Below is a small trained network, with its code and all its weights. Each question gives an input and a class and asks what happens when units are switched off, that is, made to give their printed mean instead of their output.

import numpy as np


def w(rows, s, z=0):
    codes = np.array(rows[::2]) - 128.0
    scale = np.full(codes.shape[1], s)
    scale[-1] = z or s
    return codes * scale


def f(y):
    return y / 2 * (1 + np.tanh(0.7978845608 * (y + 0.044715 * y**3)))


def log_softmax(a):
    a = a - a.max(-1, keepdims=True)
    return a - np.log(np.exp(a).sum(-1, keepdims=True))


def net(x, mask):
    res = np.array(x, float).reshape(1, 5) / 4 @ E
    y = f(res @ A[0][:, :-1].T + A[0][:, -1])
    res = res + np.where(mask, y, B[0][:, -1]) @ B[0][:, :-1]
    return log_softmax(res[-1] @ U[:, :-1].T + U[:, -1])


A, B = {}, {}
E = w([
[129,128,129,124,129,130,130,128],'x0',
[140,98,161,119,86,11,83,82],'x1',
[134,62,119,128,72,133,248,87],'x2',
[138,110,155,116,3,194,68,151],'x3',
[92,22,168,116,172,186,81,34],'x4',
],0.004)
A[0] = w([
[111,77,139,129,155,155,102,92,78],'n1',
[128,126,118,135,202,88,158,117,89],'n2',
[127,137,115,122,142,167,141,137,64],'n3',
[128,139,128,125,140,128,102,138,72],'n4',
[128,162,131,131,174,124,50,152,91],'n5',
[128,98,133,121,97,24,93,101,99],'n6',
[149,182,121,129,96,92,164,172,95],'n7',
[139,118,130,130,117,115,120,129,45],'n8',
[120,98,130,132,140,144,109,101,64],'n9',
[112,130,124,140,128,126,131,125,215],'n10',
[128,130,127,126,127,127,129,127,50],'n11',
[126,149,131,126,150,130,83,144,69],'n12',
[140,185,113,129,93,88,165,174,101],'n13',
[125,152,131,126,153,128,79,144,82],'n14',
[118,64,137,128,164,157,98,89,97],'n15',
[126,125,130,133,129,124,130,131,104],'n16',
[133,91,132,124,102,126,204,111,95],'n17',
[128,131,117,129,137,157,137,137,90],'n18',
[133,97,129,116,94,17,89,95,100],'n19',
[122,126,119,130,129,127,128,127,208],'n20',
[130,85,130,137,94,126,218,107,104],'n21',
[118,146,112,123,159,218,165,153,93],'n22',
[129,127,122,134,203,89,160,117,88],'n23',
[141,185,118,133,94,88,166,175,102],'n24',
[136,123,129,129,120,121,123,127,29],'n25',
[118,129,117,133,178,101,155,118,67],'n26',
[128,125,130,127,130,128,129,131,170],'n27',
[132,142,112,118,167,223,165,157,85],'n28',
[124,130,120,135,199,90,160,115,84],'n29',
[124,166,132,129,189,117,36,155,102],'n30',
[130,129,127,127,128,129,129,127,3],'n31',
[122,124,131,130,127,126,136,130,147],'n32',
[122,132,121,135,128,126,125,122,169],'n33',
[128,82,130,130,94,125,221,111,104],'n34',
[131,122,125,130,128,131,125,121,27],'n35',
[136,135,125,135,207,89,161,107,93],'n36',
[139,119,133,139,4,184,65,135,102],'n37',
[136,55,129,118,171,164,93,81,91],'n38',
],0.011,0.0046)
B[0] = w([
[61,114,137,124,143,116,75,109,151],'n1',
[102,101,138,86,115,140,154,186,196],'n2',
[93,144,133,164,124,124,157,120,102],'n3',
[103,134,111,133,95,128,136,118,93],'n4',
[127,185,86,98,75,122,138,98,184],'n5',
[96,195,147,199,149,149,163,150,211],'n6',
[56,102,144,115,158,117,73,90,219],'n7',
[78,122,110,158,106,114,151,131,72],'n8',
[71,118,128,137,124,110,105,119,101],'n9',
[176,133,125,119,156,127,104,147,245],'n10',
[91,123,114,142,108,119,141,128,72],'n11',
[101,146,97,128,85,123,141,110,111],'n12',
[57,106,146,112,164,116,61,94,236],'n13',
[112,149,97,123,87,128,137,109,126],'n14',
[73,118,143,109,168,100,68,108,185],'n15',
[117,127,127,131,120,131,129,129,107],'n16',
[122,182,85,108,81,125,125,110,181],'n17',
[113,142,132,153,128,125,141,129,110],'n18',
[91,206,147,206,155,152,161,158,227],'n19',
[161,131,130,120,145,127,114,137,232],'n20',
[132,201,81,97,77,128,116,108,218],'n21',
[111,193,157,199,156,127,148,150,209],'n22',
[103,101,138,87,115,135,153,188,196],'n23',
[57,107,144,114,164,117,57,98,237],'n24',
[74,121,107,159,99,109,150,132,64],'n25',
[90,105,127,114,104,132,153,164,136],'n26',
[142,130,130,125,134,126,123,131,177],'n27',
[102,197,162,202,154,127,153,148,211],'n28',
[99,99,136,90,112,139,156,182,188],'n29',
[145,206,75,83,70,129,127,96,226],'n30',
[73,121,104,157,97,104,148,131,57],'n31',
[138,134,127,124,133,125,123,131,150],'n32',
[147,129,131,121,136,136,119,129,176],'n33',
[132,204,82,95,72,129,117,106,223],'n34',
[77,121,114,150,102,109,137,127,63],'n35',
[102,99,142,82,113,145,150,193,210],'n36',
[76,86,139,38,124,136,206,253,255],'n37',
[55,119,142,110,170,108,50,108,198],'n38',
],0.028,0.0023)
U = w([
[106,74,141,83,103,137,186,197,88],'0',
[88,88,143,136,164,83,53,63,95],'1',
[152,178,51,115,41,123,132,80,98],'2',
[129,168,160,255,155,145,175,140,111],'3',
[169,120,141,106,156,148,112,133,254],'4',
[210,20,126,181,121,115,149,69,111],'5',
],0.0067,0.0058)

Each question gives the input, the list of numbers given to net, and the class t.
The units are the neurons (one row each of A and B). Each row of codes is followed by its name. A weight is (code - 128) times the scale printed after its matrix; where a second scale follows, it is the last column's (A, B and U).
mask holds one flag per neuron, in row order. A switched-off neuron (its flag False) gives its mean, the last column of its row in B, instead of its output. The means were averaged over made-up inputs and are rounded, as every weight is.
A unit's drop is (log p(t) with every unit on - log p(t) with that unit switched off) / (log p(t) with every unit on - log p(t) with every unit switched off).
The circuit of an input: a set's keep is (log p(t) with only the set's units on - log p(t) with every unit switched off) / (log p(t) with every unit on - log p(t) with every unit switched off). Starting from the 12 units with the biggest drops (on a tie, the unit counted first), units are removed one at a time, each time the one whose removal leaves the highest keep (on an exact tie, the one counted first), for as long as the keep stays at least 0.8.
units of the circuit, in order: the units of the circuit, biggest drop first
top k neurons: the k neurons with the biggest drops, biggest first
drop of u: that unit's drop, to one decimal
input [1,1,6,5,0], class 2: units of the circuit, in order	[n34, n21]
input [1,3,1,8,-3], class 0: units of the circuit, in order	[n37]
input [-7,7,3,0,4], class 3: top 2 neurons	[n19, n6]
input [-3,2,-7,3,3], class 2: top 2 neurons	[n30, n5]
input [-4,1,5,-2,-4], class 2: top 2 neurons	[n34, n21]
input [-1,4,2,-3,-2], class 3: top 3 neurons	[n19, n37, n6]
input [3,6,1,0,-1], class 3: top 2 neurons	[n19, n6]
input [2,2,-8,-6,-5], class 2: top 3 neurons	[n30, n5, n37]
input [-8,-3,-2,6,8], class 1: top 2 neurons	[n38, n15]
input [-5,2,6,-3,7], class 1: top 4 neurons	[n38, n15, n1, n30]
input [3,-7,2,8,-6], class 0: top 3 neurons	[n37, n19, n6]
input [2,-7,0,0,-6], class 3: top 4 neurons	[n28, n22, n38, n15]
input [4,-8,7,-1,6], class 3: top 4 neurons	[n28, n22, n30, n5]
input [-5,4,5,8,2], class 0: top neuron	[n37]
input [-3,1,-7,-1,-6], class 2: top 2 neurons	[n30, n5]
input [5,-1,-8,-3,-1], class 2: drop of n30	0.1
input [-1,-2,1,3,-4], class 1: drop of n23	0.2
input [-6,4,-6,5,8], class 1: drop of n15	0.3
